Below is a small trained network, with its code and all its weights. Each question gives an input and a target symbol and asks what happens when units are switched off, that is, made to give their printed mean instead of their output.

import numpy as np


def w(rows, s, z=0):
    codes = np.array(rows[::2]) - 128.0
    scale = np.full(codes.shape[1], s)
    scale[-1] = z or s
    return codes * scale


def f(y):
    return y / 2 * (1 + np.tanh(0.7978845608 * (y + 0.044715 * y**3)))


def softmax(a):
    e = np.exp(a - a.max(-1, keepdims=True))
    return e / e.sum(-1, keepdims=True)


def log_softmax(a):
    a = a - a.max(-1, keepdims=True)
    return a - np.log(np.exp(a).sum(-1, keepdims=True))


def net(x, mask):
    ids = ['δεζηθλτφ'.index(c) for c in x.split()]
    T = len(ids)
    res = E[ids] + P[:T]
    q, k, v = (res @ M[0].T for M in (Q, K, V))
    z = softmax(np.where(np.tri(T) > 0, q @ k.T / 2**0.5, -1e9)) @ v
    res = res + np.where(mask[0], z, O[0][:, -1]) @ O[0][:, :-1]
    y = f(res @ A[0][:, :-1].T + A[0][:, -1])
    res = res + np.where(mask[1:17], y, B[0][:, -1]) @ B[0][:, :-1]
    return log_softmax(res[-1] @ U[:, :-1].T + U[:, -1])


Q, K, V, O, A, B = {}, {}, {}, {}, {}, {}
E = w([
[86,195,128,97,117],'δ',
[100,201,153,165,37],'ε',
[111,105,127,134,4],'ζ',
[109,175,145,158,128],'η',
[144,77,159,66,117],'θ',
[116,157,125,93,196],'λ',
[169,131,167,138,167],'τ',
[172,49,169,142,131],'φ',
],0.024)
P = w([
[204,152,142,65,106],'0',
[104,123,148,108,132],'1',
[75,129,160,114,135],'2',
[53,127,168,126,148],'3',
[27,128,173,142,154],'4',
[12,119,174,155,153],'5',
],0.011)
Q[0] = w([
[123,247,253,144,200],'h1',
[69,101,255,99,148],'h1',
],0.024)
K[0] = w([
[4,41,158,137,126],'h1',
[141,28,162,78,90],'h1',
],0.028)
V[0] = w([
[131,31,8,24,66],'h1',
[63,211,88,88,34],'h1',
],0.012)
O[0] = w([
[11,124,173,130,137,124],'h1',
[63,40,60,204,177,254],'h1',
],0.011,0.0038)
A[0] = w([
[113,35,103,51,144,118],'n1',
[162,124,133,102,149,46],'n2',
[183,85,53,100,114,79],'n3',
[150,151,145,158,221,122],'n4',
[168,8,62,12,76,157],'n5',
[121,186,149,130,133,180],'n6',
[181,144,74,138,221,87],'n7',
[194,138,116,210,110,94],'n8',
[148,142,124,134,153,74],'n9',
[158,94,43,123,105,158],'n10',
[122,58,161,150,156,128],'n11',
[156,140,149,97,115,98],'n12',
[81,108,151,134,90,131],'n13',
[131,119,108,156,128,3],'n14',
[116,96,93,120,36,30],'n15',
[142,210,109,170,201,88],'n16',
],0.013,0.0046)
B[0] = w([
[107,159,138,118,28,207],'n1',
[30,146,110,142,120,161],'n2',
[121,146,248,190,47,194],'n3',
[104,128,155,194,182,185],'n4',
[248,36,37,202,170,171],'n5',
[135,96,163,177,198,227],'n6',
[125,151,69,22,241,223],'n7',
[168,10,153,211,82,213],'n8',
[101,164,127,131,104,135],'n9',
[181,215,139,171,109,228],'n10',
[131,107,89,44,25,232],'n11',
[54,120,79,51,44,210],'n12',
[183,138,119,145,188,254],'n13',
[60,136,192,94,89,162],'n14',
[40,178,123,58,229,167],'n15',
[188,148,114,99,99,186],'n16',
],0.015,0.0096)
U = w([
[127,253,29,216,97,163],'δ',
[96,179,136,253,66,2],'ε',
[21,74,79,218,140,108],'ζ',
[221,168,121,190,140,132],'η',
[91,87,185,216,204,164],'θ',
[179,124,62,141,205,131],'λ',
[203,16,114,91,123,199],'τ',
[116,178,216,127,100,123],'φ',
],0.0059,0.0033)

Each question gives the input, a string of symbols that net reads in full, and the target symbol t.
The units are the heads (2 rows each of Q, K, V and O) and the neurons (one row each of A and B). Each row of codes is followed by its name. A weight is (code - 128) times the scale printed after its matrix; where a second scale follows, it is the last column's (O, A, B and U).
mask holds one flag per unit, heads first, then neurons. A switched-off unit (its flag False) gives its mean, the last column of its rows in O or B, instead of its output. The means were averaged over made-up inputs and are rounded, as every weight is.
A unit's drop is (log p(t) with every unit on - log p(t) with that unit switched off) / (log p(t) with every unit on - log p(t) with every unit switched off).
The circuit of an input: a set's keep is (log p(t) with only the set's units on - log p(t) with every unit switched off) / (log p(t) with every unit on - log p(t) with every unit switched off). Starting from the 12 units with the biggest drops (on a tie, the unit counted first), units are removed one at a time, each time the one whose removal leaves the highest keep (on an exact tie, the one counted first), for as long as the keep stays at least 0.8.
circuit, biggest first: the units of the circuit, biggest drop first
k most important neurons: the k neurons with the biggest drops, biggest first
drop when u is switched off: that unit's drop, to one decimal
input λ τ τ, target τ: circuit, biggest first -> [h1; n8; n12]
input ε η δ δ ζ τ, target ζ: 2 most important neurons -> [n4; n11]
input δ ε λ τ η τ, target τ: circuit, biggest first -> [n8; h1]
input η τ θ ε τ ζ, target η: 3 most important neurons -> [n5; n10; n3]
input φ θ τ ζ λ φ, target φ: 2 most important neurons -> [n5; n8]
input δ τ δ, target δ: circuit, biggest first -> [h1; n10; n8]
input ζ η η, target ζ: 2 most important neurons -> [n11; n10]
input τ ζ δ ζ, target τ: circuit, biggest first -> [h1; n5]
input η δ τ η δ, target δ: circuit, biggest first -> [h1; n10; n6]
input τ τ ζ, target τ: circuit, biggest first -> [n5]
input λ δ δ η, target η: 2 most important neurons -> [n7; n10]
input φ θ δ, target θ: 2 most important neurons -> [n6; n11]
input τ θ ε ζ φ θ, target φ: 4 most important neurons -> [n5; n1; n8; n7]
input τ τ ε, target ε: 4 most important neurons -> [n10; n8; n3; n14]
input δ η δ τ ζ, target δ: 3 most important neurons -> [n10; n1; n8]
input ζ τ η ε, target ζ: drop when h1 is switched off -> 0.9
input ζ ζ η δ ζ, target ζ: drop when n15 is switched off -> 0.1
input λ δ ζ, target λ: 2 most important neurons -> [n15; n5]
input η ε θ η θ λ, target θ: drop when n7 is switched off -> 0.1
input λ φ λ δ δ, target φ: most important neuron -> [n12]
input ζ δ λ, target ζ: most important neuron -> [n10]
input δ τ δ δ ε ζ, target δ: 2 most important neurons -> [n10; n1]
